Below is a small trained network, with its code and all its weights. Each question gives an input and a target symbol and asks what happens when units are switched off, that is, made to give their printed mean instead of their output.

import numpy as np


def w(rows, s, z=0):
    codes = np.array(rows[::2]) - 128.0
    scale = np.full(codes.shape[1], s)
    scale[-1] = z or s
    return codes * scale


def norm(h):
    return h / np.sqrt((h * h).mean(-1, keepdims=True) + 1e-5)


def f(y):
    return y / 2 * (1 + np.tanh(0.7978845608 * (y + 0.044715 * y**3)))


def softmax(a):
    e = np.exp(a - a.max(-1, keepdims=True))
    return e / e.sum(-1, keepdims=True)


def log_softmax(a):
    a = a - a.max(-1, keepdims=True)
    return a - np.log(np.exp(a).sum(-1, keepdims=True))


def net(x, mask):
    ids = ['ΔΛΠΦΨαβεηθμξστ'.index(c) for c in x.split()]
    T = len(ids)
    res = E[ids] + P[:T]
    u = 0
    for l in range(2):
        r = norm(res)
        for j in range(3):
            rows = slice(2 * j, 2 * j + 2)
            q, k, v = (r @ M[l][rows].T for M in (Q, K, V))
            z = softmax(np.where(np.tri(T) > 0, q @ k.T / 2**0.5, -1e9)) @ v
            o = O[l][rows]
            res = res + np.where(mask[u + j], z, o[:, -1]) @ o[:, :-1]
        u += 3
        y = f(norm(res) @ A[l][:, :-1].T + A[l][:, -1])
        res = res + np.where(mask[u : u + 4], y, B[l][:, -1]) @ B[l][:, :-1]
        u += 4
    return log_softmax(norm(res)[-1] @ U[:, :-1].T + U[:, -1])


Q, K, V, O, A, B = {}, {}, {}, {}, {}, {}
E = w([
[115,74,153,127,127,44,92],'Δ',
[119,131,140,183,36,146,93],'Λ',
[154,120,154,168,137,172,172],'Π',
[166,99,78,103,166,198,83],'Φ',
[114,161,63,167,114,226,97],'Ψ',
[69,116,101,78,214,179,98],'α',
[156,103,136,148,128,136,146],'β',
[131,133,142,91,126,82,131],'ε',
[116,143,169,123,170,101,119],'η',
[73,156,80,82,90,78,77],'θ',
[74,125,100,148,80,135,148],'μ',
[145,159,178,119,82,89,42],'ξ',
[102,77,169,105,164,177,161],'σ',
[255,105,148,165,126,123,192],'τ',
],0.024)
P = w([
[197,118,1,217,208,12,134],'0',
[125,91,130,163,131,125,73],'1',
[124,85,134,173,119,127,82],'2',
[127,88,130,173,108,134,92],'3',
[128,88,128,180,95,133,100],'4',
[130,88,127,184,98,133,96],'5',
[128,88,124,187,91,136,103],'6',
[129,93,119,189,85,138,97],'7',
[128,91,119,186,87,140,100],'8',
[119,85,126,193,90,138,103],'9',
[115,85,129,200,84,133,104],'10',
[105,86,130,205,81,137,108],'11',
],0.0069)
Q[0] = w([
[2,160,147,102,107,51,118],'L0H0',
[147,115,91,74,31,158,104],'L0H0',
[180,162,115,3,168,140,165],'L0H1',
[62,148,158,144,204,40,143],'L0H1',
[80,216,112,101,78,96,208],'L0H2',
[56,237,119,139,134,171,72],'L0H2',
],0.01)
K[0] = w([
[85,220,130,172,226,47,146],'L0H0',
[76,130,197,96,79,164,110],'L0H0',
[117,94,75,60,189,161,119],'L0H1',
[136,162,194,168,106,81,99],'L0H1',
[88,186,69,119,63,137,173],'L0H2',
[98,254,112,219,105,88,109],'L0H2',
],0.0097)
V[0] = w([
[145,74,138,223,163,118,85],'L0H0',
[160,3,6,179,104,61,187],'L0H0',
[151,185,15,166,144,77,136],'L0H1',
[151,125,76,173,79,12,168],'L0H1',
[162,85,158,34,172,100,93],'L0H2',
[157,179,165,168,231,117,127],'L0H2',
],0.0063)
O[0] = w([
[107,59,105,234,68,115,101,254],'L0H0',
[167,165,178,91,140,162,3,212],'L0H0',
[65,48,247,104,101,171,144,132],'L0H1',
[151,144,6,123,99,97,174,169],'L0H1',
[118,105,99,185,102,98,69,169],'L0H2',
[153,158,81,119,61,162,219,82],'L0H2',
],0.0054,0.0037)
A[0] = w([
[38,107,110,89,72,92,107,253],'L0N0',
[245,31,144,218,45,178,163,225],'L0N1',
[160,129,140,181,137,164,103,167],'L0N2',
[87,27,113,124,140,95,125,145],'L0N3',
],0.011,0.0023)
B[0] = w([
[162,117,253,153,197,184,118,226],'L0N0',
[93,207,125,119,146,151,75,245],'L0N1',
[96,103,88,110,105,209,214,172],'L0N2',
[115,157,134,57,44,161,141,191],'L0N3',
],0.012)
Q[1] = w([
[44,226,188,156,118,230,95],'L1H0',
[75,159,185,207,150,152,94],'L1H0',
[234,11,82,98,119,124,176],'L1H1',
[196,61,114,151,148,85,141],'L1H1',
[126,166,134,107,115,100,80],'L1H2',
[8,189,124,127,170,155,70],'L1H2',
],0.011)
K[1] = w([
[84,134,77,147,96,9,170],'L1H0',
[135,97,98,209,129,18,132],'L1H0',
[210,100,110,22,88,226,139],'L1H1',
[254,154,143,82,83,150,46],'L1H1',
[164,170,195,152,94,50,94],'L1H2',
[83,173,83,65,165,88,159],'L1H2',
],0.0099)
V[1] = w([
[184,168,124,98,119,122,84],'L1H0',
[92,107,92,129,177,132,64],'L1H0',
[89,206,90,51,136,43,117],'L1H1',
[83,122,138,203,254,96,157],'L1H1',
[85,117,102,76,120,228,86],'L1H2',
[76,192,144,115,160,145,169],'L1H2',
],0.0092)
O[1] = w([
[169,77,72,190,159,165,197,167],'L1H0',
[164,35,144,253,168,52,54,149],'L1H0',
[191,247,247,88,184,209,100,110],'L1H1',
[223,196,100,215,167,23,149,155],'L1H1',
[145,196,99,107,97,85,173,254],'L1H2',
[41,84,66,166,147,211,89,180],'L1H2',
],0.0074,0.0078)
A[1] = w([
[172,139,191,216,192,86,102,115],'L1N0',
[89,179,67,232,201,198,133,250],'L1N1',
[200,122,25,41,44,175,88,164],'L1N2',
[254,91,222,124,32,138,117,229],'L1N3',
],0.0071,0.0022)
B[1] = w([
[148,121,96,97,82,227,143,191],'L1N0',
[166,39,160,98,160,2,172,253],'L1N1',
[193,132,162,113,116,90,99,178],'L1N2',
[123,180,74,120,147,77,191,220],'L1N3',
],0.011,0.007)
U = w([
[132,153,142,82,84,38,108,137],'Δ',
[49,85,108,212,122,112,51,8],'Λ',
[58,186,91,151,216,126,175,36],'Π',
[194,54,80,117,97,132,60,220],'Φ',
[129,54,60,211,112,140,184,233],'Ψ',
[55,63,127,107,205,88,118,90],'α',
[78,201,69,93,145,125,71,7],'β',
[207,150,108,89,145,151,248,4],'ε',
[157,118,121,180,129,84,178,139],'η',
[151,145,181,127,192,194,88,216],'θ',
[121,82,150,198,120,190,237,141],'μ',
[196,183,72,176,62,182,142,78],'ξ',
[70,119,97,73,79,192,158,135],'σ',
[226,168,139,187,200,99,135,74],'τ',
],0.014,0.0019)

Each question gives the input, a string of symbols that net reads in full, and the target symbol t.
The units are the heads (2 rows each of Q, K, V and O) and the neurons (one row each of A and B). Each row of codes is followed by its name. A weight is (code - 128) times the scale printed after its matrix; where a second scale follows, it is the last column's (O, A, B and U).
mask holds one flag per unit, layer by layer, with each layer's heads first. A switched-off unit (its flag False) gives its mean, the last column of its rows in O or B, instead of its output. The means were averaged over made-up inputs and are rounded, as every weight is.
A unit's drop is (log p(t) with every unit on - log p(t) with that unit switched off) / (log p(t) with every unit on - log p(t) with every unit switched off).
The circuit of an input: a set's keep is (log p(t) with only the set's units on - log p(t) with every unit switched off) / (log p(t) with every unit on - log p(t) with every unit switched off). Starting from the 12 units with the biggest drops (on a tie, the unit counted first), units are removed one at a time, each time the one whose removal leaves the highest keep (on an exact tie, the one counted first), for as long as the keep stays at least 0.8.
units of the circuit, in order: the units of the circuit, biggest drop first
unit that matters most: the unit with the biggest drop
k most important neurons: the k neurons with the biggest drops, biggest first
k most important neurons of layer l: the k neurons of layer l with the biggest drops, biggest first
which heads matter: for each layer, one digit per head in row order, 1 if its drop is at least 0.15 and else 0, layers parted by /
input θ θ Δ Π η Φ Λ, target τ: units of the circuit, in order	(L0N3, L1H1, L0N0, L0H1)
input Λ θ τ θ θ η Φ Δ ξ θ Δ Δ, target σ: units of the circuit, in order	(L0N3, L1N1)
input Λ η Φ θ μ β, target σ: units of the circuit, in order	(L0N2, L0N0)
input Δ θ η Δ θ Φ Φ σ, target Ψ: units of the circuit, in order	(L0N0, L0H0, L1H0)
input η σ Φ Φ Φ θ σ θ Φ θ ε, target θ: which heads matter	110 / 010
input η μ ξ ε Λ τ Π Π Ψ, target θ: most important neuron	(L0N0)
input θ θ Λ η Π α τ θ Π, target τ: 2 most important neurons of layer 0	(L0N3, L0N1)
input Λ σ θ Φ ξ, target ξ: 3 most important neurons	(L1N1, L0N1, L0N3)
input α Π θ Δ β Δ ξ Λ, target Λ: 2 most important neurons of layer 1	(L1N1, L1N3)
input η Φ α Λ Φ θ α θ μ, target θ: units of the circuit, in order	(L0N0, L1H1)
input θ θ Λ Π Φ ε η Ψ, target τ: 3 most important neurons	(L0N3, L0N0, L1N1)
input Π η μ, target Λ: 3 most important neurons	(L0N1, L0N2, L0N0)
input Φ Φ θ θ Π θ Λ Δ θ Λ Π η, target Δ: which heads matter	110 / 100
input α τ Δ Ψ, target Ψ: units of the circuit, in order	(L1N1, L0N3, L0N0)
input Δ α Π σ Δ η Φ, target Ψ: units of the circuit, in order	(L0H0, L1H1, L0N2)
input σ ε μ Φ η Δ μ Φ Ψ θ Φ Π, target β: units of the circuit, in order	(L0N1)
input Λ ξ α β α ξ Λ Λ ε, target ε: 3 most important neurons	(L0N1, L1N3, L0N0)
input Λ θ σ σ τ Φ Φ η ε ξ Λ Ψ, target σ: 2 most important neurons of layer 0	(L0N0, L0N1)
input β θ θ θ θ Δ σ Π, target Π: 3 most important neurons of layer 0	(L0N1, L0N0, L0N2)
input η ε σ Π θ θ Δ Φ θ Δ θ β, target θ: which heads matter	010 / 011
input θ μ σ Λ μ θ θ Δ Φ θ σ, target σ: unit that matters most	L0N3
input θ Δ Π η θ Δ, target τ: which heads matter	110 / 010
